Here is a tiny trained network, its code and every weight. The questions are about switching its units off for an input and a class, where a switched-off unit gives its printed mean instead of its output.

import numpy as np


def w(rows, s, z=0):
    codes = np.array(rows[::2]) - 128.0
    scale = np.full(codes.shape[1], s)
    scale[-1] = z or s
    return codes * scale


def f(y):
    return y / 2 * (1 + np.tanh(0.7978845608 * (y + 0.044715 * y**3)))


def log_softmax(a):
    a = a - a.max(-1, keepdims=True)
    return a - np.log(np.exp(a).sum(-1, keepdims=True))


def net(x, mask):
    res = np.array(x, float).reshape(1, 3) / 4 @ E
    y = f(res @ A[0][:, :-1].T + A[0][:, -1])
    res = res + np.where(mask, y, B[0][:, -1]) @ B[0][:, :-1]
    return log_softmax(res[-1] @ U[:, :-1].T + U[:, -1])


A, B = {}, {}
E = w([
[162,233,171,254,164,147],'x0',
[196,48,53,202,155,83],'x1',
[137,129,194,76,211,32],'x2',
],0.0068)
A[0] = w([
[197,69,64,181,163,106,99],'n1',
[164,185,165,197,194,167,112],'n2',
[131,128,161,105,222,54,141],'n3',
[100,84,101,71,105,125,94],'n4',
[174,200,139,174,172,174,112],'n5',
[66,188,206,89,83,196,107],'n6',
[61,192,177,79,112,178,119],'n7',
[136,136,133,134,103,80,254],'n8',
[127,96,99,63,112,127,70],'n9',
[186,202,153,172,139,141,94],'n10',
[130,204,131,202,154,142,106],'n11',
[142,172,193,203,179,167,136],'n12',
[107,74,101,66,65,109,123],'n13',
[55,197,175,59,105,177,114],'n14',
[132,112,189,101,232,60,99],'n15',
[118,113,71,166,49,241,113],'n16',
[113,113,85,164,83,214,76],'n17',
[131,171,140,173,173,148,208],'n18',
[147,104,199,113,171,2,111],'n19',
[203,77,72,172,162,101,128],'n20',
[123,111,60,178,41,238,106],'n21',
[173,82,38,182,152,84,111],'n22',
[106,85,84,55,116,139,117],'n23',
[129,129,118,131,149,119,246],'n24',
],0.0076,0.0059)
B[0] = w([
[64,103,200,178,177,52,200],'n1',
[194,90,137,82,167,134,207],'n2',
[114,200,107,101,33,97,206],'n3',
[192,107,82,88,225,96,179],'n4',
[194,82,105,86,182,138,192],'n5',
[87,92,196,183,168,42,226],'n6',
[74,89,205,197,176,68,216],'n7',
[114,106,155,110,52,216,250],'n8',
[198,123,63,104,253,56,155],'n9',
[190,85,85,73,211,109,177],'n10',
[182,93,112,58,183,121,195],'n11',
[165,85,124,74,148,142,218],'n12',
[186,95,104,78,177,137,224],'n13',
[102,88,211,184,171,58,229],'n14',
[153,216,118,106,73,41,196],'n15',
[141,202,154,77,87,51,247],'n16',
[153,232,105,124,143,5,178],'n17',
[140,107,132,94,112,167,226],'n18',
[127,193,151,99,95,79,208],'n19',
[70,110,216,175,125,60,208],'n20',
[136,211,139,64,81,11,254],'n21',
[89,108,215,182,137,40,210],'n22',
[215,88,84,72,201,133,208],'n23',
[101,105,150,107,54,209,240],'n24',
],0.007,0.0046)
U = w([
[140,250,128,99,74,100,110],'0',
[190,61,112,88,185,153,150],'1',
[65,87,176,208,153,105,110],'2',
[88,112,122,139,44,241,237],'3',
[97,187,55,189,203,168,2],'4',
[106,185,61,195,199,159,18],'5',
],0.016,0.0073)

Each question gives the input, the list of numbers given to net, and the class t.
The units are the neurons (one row each of A and B). Each row of codes is followed by its name. A weight is (code - 128) times the scale printed after its matrix; where a second scale follows, it is the last column's (A, B and U).
mask holds one flag per neuron, in row order. A switched-off neuron (its flag False) gives its mean, the last column of its row in B, instead of its output. The means were averaged over made-up inputs and are rounded, as every weight is.
A unit's drop is (log p(t) with every unit on - log p(t) with that unit switched off) / (log p(t) with every unit on - log p(t) with every unit switched off).
The circuit of an input: a set's keep is (log p(t) with only the set's units on - log p(t) with every unit switched off) / (log p(t) with every unit on - log p(t) with every unit switched off). Starting from the 12 units with the biggest drops (on a tie, the unit counted first), units are removed one at a time, each time the one whose removal leaves the highest keep (on an exact tie, the one counted first), for as long as the keep stays at least 0.8.
circuit, biggest first: the units of the circuit, biggest drop first
unit that matters most: the unit with the biggest drop
k most important neurons: the k neurons with the biggest drops, biggest first
drop when u is switched off: that unit's drop, to one decimal
input [0,7,8], class 0: circuit, biggest first : n3
input [6,5,8], class 0: 3 most important neurons : n3, n15, n19
input [-6,-6,-2], class 1: 2 most important neurons : n23, n13
input [-3,6,-5], class 2: 2 most important neurons : n1, n22
input [-2,1,-4], class 0: circuit, biggest first : n21, n16
input [3,-7,-6], class 2: 2 most important neurons : n6, n7
input [-7,-6,-4], class 1: 3 most important neurons : n23, n13, n4
input [5,-6,-3], class 2: 3 most important neurons : n6, n7, n14
input [8,7,-7], class 1: 2 most important neurons : n5, n11
input [-2,0,3], class 3: 3 most important neurons : n21, n16, n17
input [7,7,0], class 1: 4 most important neurons : n2, n11, n5, n10
input [-1,6,-6], class 0: 2 most important neurons : n21, n16
input [-8,-3,8], class 0: 2 most important neurons : n15, n3
input [-5,-5,-4], class 1: unit that matters most : n23
input [-2,-6,5], class 2: 2 most important neurons : n14, n7
input [5,-7,-4], class 2: 2 most important neurons : n6, n7
input [-2,8,-7], class 2: 2 most important neurons : n1, n22
input [0,4,2], class 2: drop when n20 is switched off : 0.3
input [-1,2,-3], class 3: drop when n6 is switched off : 0.1
input [6,4,-5], class 1: drop when n15 is switched off : 0.2
input [-1,3,-4], class 0: unit that matters most : n21
input [0,6,-7], class 0: drop when n16 is switched off : 0.2
